Here is a tiny trained network, its code and every weight. The questions are about switching its units off for an input and a target symbol, where a switched-off unit gives its printed mean instead of its output.

import numpy as np


def w(rows, s, z=0):
    codes = np.array(rows[::2]) - 128.0
    scale = np.full(codes.shape[1], s)
    scale[-1] = z or s
    return codes * scale


def norm(h):
    return h / np.sqrt((h * h).mean(-1, keepdims=True) + 1e-5)


def f(y):
    return y / 2 * (1 + np.tanh(0.7978845608 * (y + 0.044715 * y**3)))


def softmax(a):
    e = np.exp(a - a.max(-1, keepdims=True))
    return e / e.sum(-1, keepdims=True)


def log_softmax(a):
    a = a - a.max(-1, keepdims=True)
    return a - np.log(np.exp(a).sum(-1, keepdims=True))


def net(x, mask):
    ids = ['ΓΞΣΦαβεζηλμπτψ'.index(c) for c in x.split()]
    T = len(ids)
    res = E[ids] + P[:T]
    u = 0
    for l in range(2):
        r = norm(res)
        for j in range(2):
            rows = slice(3 * j, 3 * j + 3)
            q, k, v = (r @ M[l][rows].T for M in (Q, K, V))
            z = softmax(np.where(np.tri(T) > 0, q @ k.T / 3**0.5, -1e9)) @ v
            o = O[l][rows]
            res = res + np.where(mask[u + j], z, o[:, -1]) @ o[:, :-1]
        u += 2
        y = f(norm(res) @ A[l][:, :-1].T + A[l][:, -1])
        res = res + np.where(mask[u : u + 12], y, B[l][:, -1]) @ B[l][:, :-1]
        u += 12
    return log_softmax(norm(res)[-1] @ U[:, :-1].T + U[:, -1])


Q, K, V, O, A, B = {}, {}, {}, {}, {}, {}
E = w([
[162,185,139,83],'Γ',
[45,124,138,148],'Ξ',
[203,210,90,105],'Σ',
[42,138,133,142],'Φ',
[210,219,173,72],'α',
[31,109,118,170],'β',
[94,227,113,43],'ε',
[165,202,173,94],'ζ',
[168,211,154,127],'η',
[65,135,151,230],'λ',
[193,193,92,76],'μ',
[60,212,134,137],'π',
[123,253,136,102],'τ',
[102,209,159,211],'ψ',
],0.018)
P = w([
[141,59,2,107],'0',
[129,96,115,124],'1',
[124,104,128,136],'2',
[126,116,136,140],'3',
[125,125,148,145],'4',
[133,126,138,147],'5',
[150,130,108,149],'6',
],0.0088)
Q[0] = w([
[55,151,110,189],'0.h1',
[181,130,174,121],'0.h1',
[113,64,103,150],'0.h1',
[153,1,154,184],'0.h2',
[47,68,150,104],'0.h2',
[188,178,138,54],'0.h2',
],0.0098)
K[0] = w([
[93,94,191,188],'0.h1',
[250,210,120,92],'0.h1',
[93,119,170,112],'0.h1',
[186,155,158,66],'0.h2',
[101,121,213,119],'0.h2',
[137,163,54,85],'0.h2',
],0.015)
V[0] = w([
[38,78,139,141],'0.h1',
[5,207,69,116],'0.h1',
[69,217,106,150],'0.h1',
[174,90,82,181],'0.h2',
[230,254,59,129],'0.h2',
[110,82,163,18],'0.h2',
],0.0065)
O[0] = w([
[36,110,56,45,147],'0.h1',
[137,110,254,169,253],'0.h1',
[102,51,139,82,220],'0.h1',
[126,146,167,199,127],'0.h2',
[81,93,206,87,106],'0.h2',
[153,200,135,13,55],'0.h2',
],0.0076,0.0052)
A[0] = w([
[137,131,141,163,53],'0.n1',
[39,157,177,55,240],'0.n2',
[3,164,9,161,253],'0.n3',
[148,166,183,184,76],'0.n4',
[126,124,61,109,103],'0.n5',
[73,104,93,147,90],'0.n6',
[68,234,130,188,202],'0.n7',
[175,46,181,199,191],'0.n8',
[106,158,151,131,119],'0.n9',
[123,197,150,107,214],'0.n10',
[86,200,94,155,80],'0.n11',
[159,129,106,127,66],'0.n12',
],0.013,0.0021)
B[0] = w([
[248,163,128,36,134],'0.n1',
[122,105,61,160,199],'0.n2',
[169,74,135,89,248],'0.n3',
[170,206,147,121,174],'0.n4',
[102,196,255,129,125],'0.n5',
[246,189,91,143,172],'0.n6',
[123,46,58,143,208],'0.n7',
[247,107,55,98,170],'0.n8',
[175,239,127,200,146],'0.n9',
[19,116,74,238,171],'0.n10',
[101,106,224,105,155],'0.n11',
[11,137,211,173,123],'0.n12',
],0.0054,0.012)
Q[1] = w([
[95,94,60,195],'1.h1',
[2,33,90,225],'1.h1',
[187,190,194,208],'1.h1',
[124,162,116,127],'1.h2',
[134,197,105,208],'1.h2',
[120,113,23,230],'1.h2',
],0.0096)
K[1] = w([
[86,158,121,206],'1.h1',
[114,86,126,254],'1.h1',
[193,141,116,115],'1.h1',
[150,153,245,125],'1.h2',
[153,106,222,165],'1.h2',
[147,204,129,244],'1.h2',
],0.0097)
V[1] = w([
[172,154,182,198],'1.h1',
[94,166,2,242],'1.h1',
[211,117,181,192],'1.h1',
[172,191,175,70],'1.h2',
[197,65,192,136],'1.h2',
[104,199,54,141],'1.h2',
],0.0097)
O[1] = w([
[2,138,134,148,159],'1.h1',
[59,119,95,131,254],'1.h1',
[35,122,195,187,185],'1.h1',
[146,76,65,80,105],'1.h2',
[118,35,115,90,164],'1.h2',
[99,220,67,208,149],'1.h2',
],0.0079,0.0064)
A[1] = w([
[196,104,98,101,125],'1.n1',
[99,157,26,24,251],'1.n2',
[57,196,103,157,146],'1.n3',
[120,65,42,48,11],'1.n4',
[107,136,167,168,170],'1.n5',
[147,169,88,170,98],'1.n6',
[167,116,116,94,115],'1.n7',
[131,87,77,144,110],'1.n8',
[140,107,182,58,66],'1.n9',
[200,152,96,116,88],'1.n10',
[185,159,187,247,156],'1.n11',
[104,191,96,171,81],'1.n12',
],0.014,0.0026)
B[1] = w([
[140,60,254,158,162],'1.n1',
[134,123,54,178,206],'1.n2',
[142,171,222,162,229],'1.n3',
[103,195,82,41,216],'1.n4',
[158,39,141,141,193],'1.n5',
[78,197,163,108,166],'1.n6',
[105,167,228,127,135],'1.n7',
[138,193,91,122,205],'1.n8',
[96,215,76,73,130],'1.n9',
[130,143,155,199,147],'1.n10',
[106,90,109,19,254],'1.n11',
[121,123,100,100,191],'1.n12',
],0.0066,0.0074)
U = w([
[59,72,183,170,108],'Γ',
[124,135,112,104,135],'Ξ',
[158,170,153,72,115],'Σ',
[170,207,82,157,176],'Φ',
[132,114,148,99,3],'α',
[123,119,124,109,207],'β',
[249,135,149,198,87],'ε',
[164,70,104,69,226],'ζ',
[213,130,134,90,107],'η',
[108,159,113,85,72],'λ',
[81,191,146,154,121],'μ',
[97,141,101,29,42],'π',
[157,79,157,79,26],'τ',
[125,58,124,151,194],'ψ',
],0.018,0.0062)

Each question gives the input, a string of symbols that net reads in full, and the target symbol t.
The units are the heads (3 rows each of Q, K, V and O) and the neurons (one row each of A and B). Each row of codes is followed by its name. A weight is (code - 128) times the scale printed after its matrix; where a second scale follows, it is the last column's (O, A, B and U).
mask holds one flag per unit, layer by layer, with each layer's heads first. A switched-off unit (its flag False) gives its mean, the last column of its rows in O or B, instead of its output. The means were averaged over made-up inputs and are rounded, as every weight is.
A unit's drop is (log p(t) with every unit on - log p(t) with that unit switched off) / (log p(t) with every unit on - log p(t) with every unit switched off).
The circuit of an input: a set's keep is (log p(t) with only the set's units on - log p(t) with every unit switched off) / (log p(t) with every unit on - log p(t) with every unit switched off). Starting from the 12 units with the biggest drops (on a tie, the unit counted first), units are removed one at a time, each time the one whose removal leaves the highest keep (on an exact tie, the one counted first), for as long as the keep stays at least 0.8.
units of the circuit, in order: the units of the circuit, biggest drop first
top k neurons: the k neurons with the biggest drops, biggest first
k most important neurons of layer l: the k neurons of layer l with the biggest drops, biggest first
input ε α τ β η, target Σ: 2 most important neurons of layer 0 : [0.n3; 0.n4]
input ζ λ β η, target π: 2 most important neurons of layer 1 : [1.n11; 1.n6]
input ε Ξ β, target Φ: most important neuron of layer 0 : [0.n2]
input β β Ξ Φ, target ζ: top 3 neurons : [0.n3; 0.n10; 1.n1]
input β Σ Σ β Ξ, target ζ: units of the circuit, in order : [0.h1; 1.h1]
input ψ β ψ ε μ η, target ζ: top 2 neurons : [1.n11; 0.n8]
input Γ π β Σ, target ε: units of the circuit, in order : [0.h1; 1.n4]
input β λ ε α ζ, target μ: units of the circuit, in order : [0.n10; 0.h2; 1.h1]
input β τ α, target μ: units of the circuit, in order : [1.h1; 0.n10]
input η ψ β ε ε Ξ, target Φ: top 2 neurons : [0.n10; 0.n8]
input β η ε ε Γ, target μ: units of the circuit, in order : [0.n3; 0.n10]
input Γ Σ μ, target ε: top 2 neurons : [0.n7; 0.n3]
input β λ Γ ε η, target μ: units of the circuit, in order : [1.h1; 0.n10]
input ζ β π τ β τ λ, target μ: units of the circuit, in order : [1.h2; 0.n10]
input π β Σ ψ Γ, target Γ: units of the circuit, in order : [1.h1]
input Ξ Ξ Φ β β Γ, target Φ: top 2 neurons : [0.n3; 0.n10]
input Γ β λ ε λ Γ, target ε: top 2 neurons : [0.n7; 0.n6]
input ε ε β μ, target Σ: top 2 neurons : [0.n2; 1.n11]
input β ψ λ Ξ Φ μ, target μ: 3 most important neurons of layer 0 : [0.n3; 0.n8; 0.n12]
input β ε β ζ, target μ: units of the circuit, in order : [0.n10]
input π Σ ψ ζ, target Γ: 2 most important neurons of layer 0 : [0.n3; 0.n10]
input ε λ λ Φ μ, target Σ: 2 most important neurons of layer 0 : [0.n7; 0.n2]
input ε Ξ τ β ψ λ Σ, target Σ: top 3 neurons : [0.n2; 1.n11; 0.n10]
input Γ τ ζ Φ μ, target ε: top 3 neurons : [0.n7; 0.n6; 0.n3]
input ψ β ζ, target ζ: 2 most important neurons of layer 1 : [1.n11; 1.n3]
input β α β, target ζ: 2 most important neurons of layer 0 : [0.n3; 0.n10]
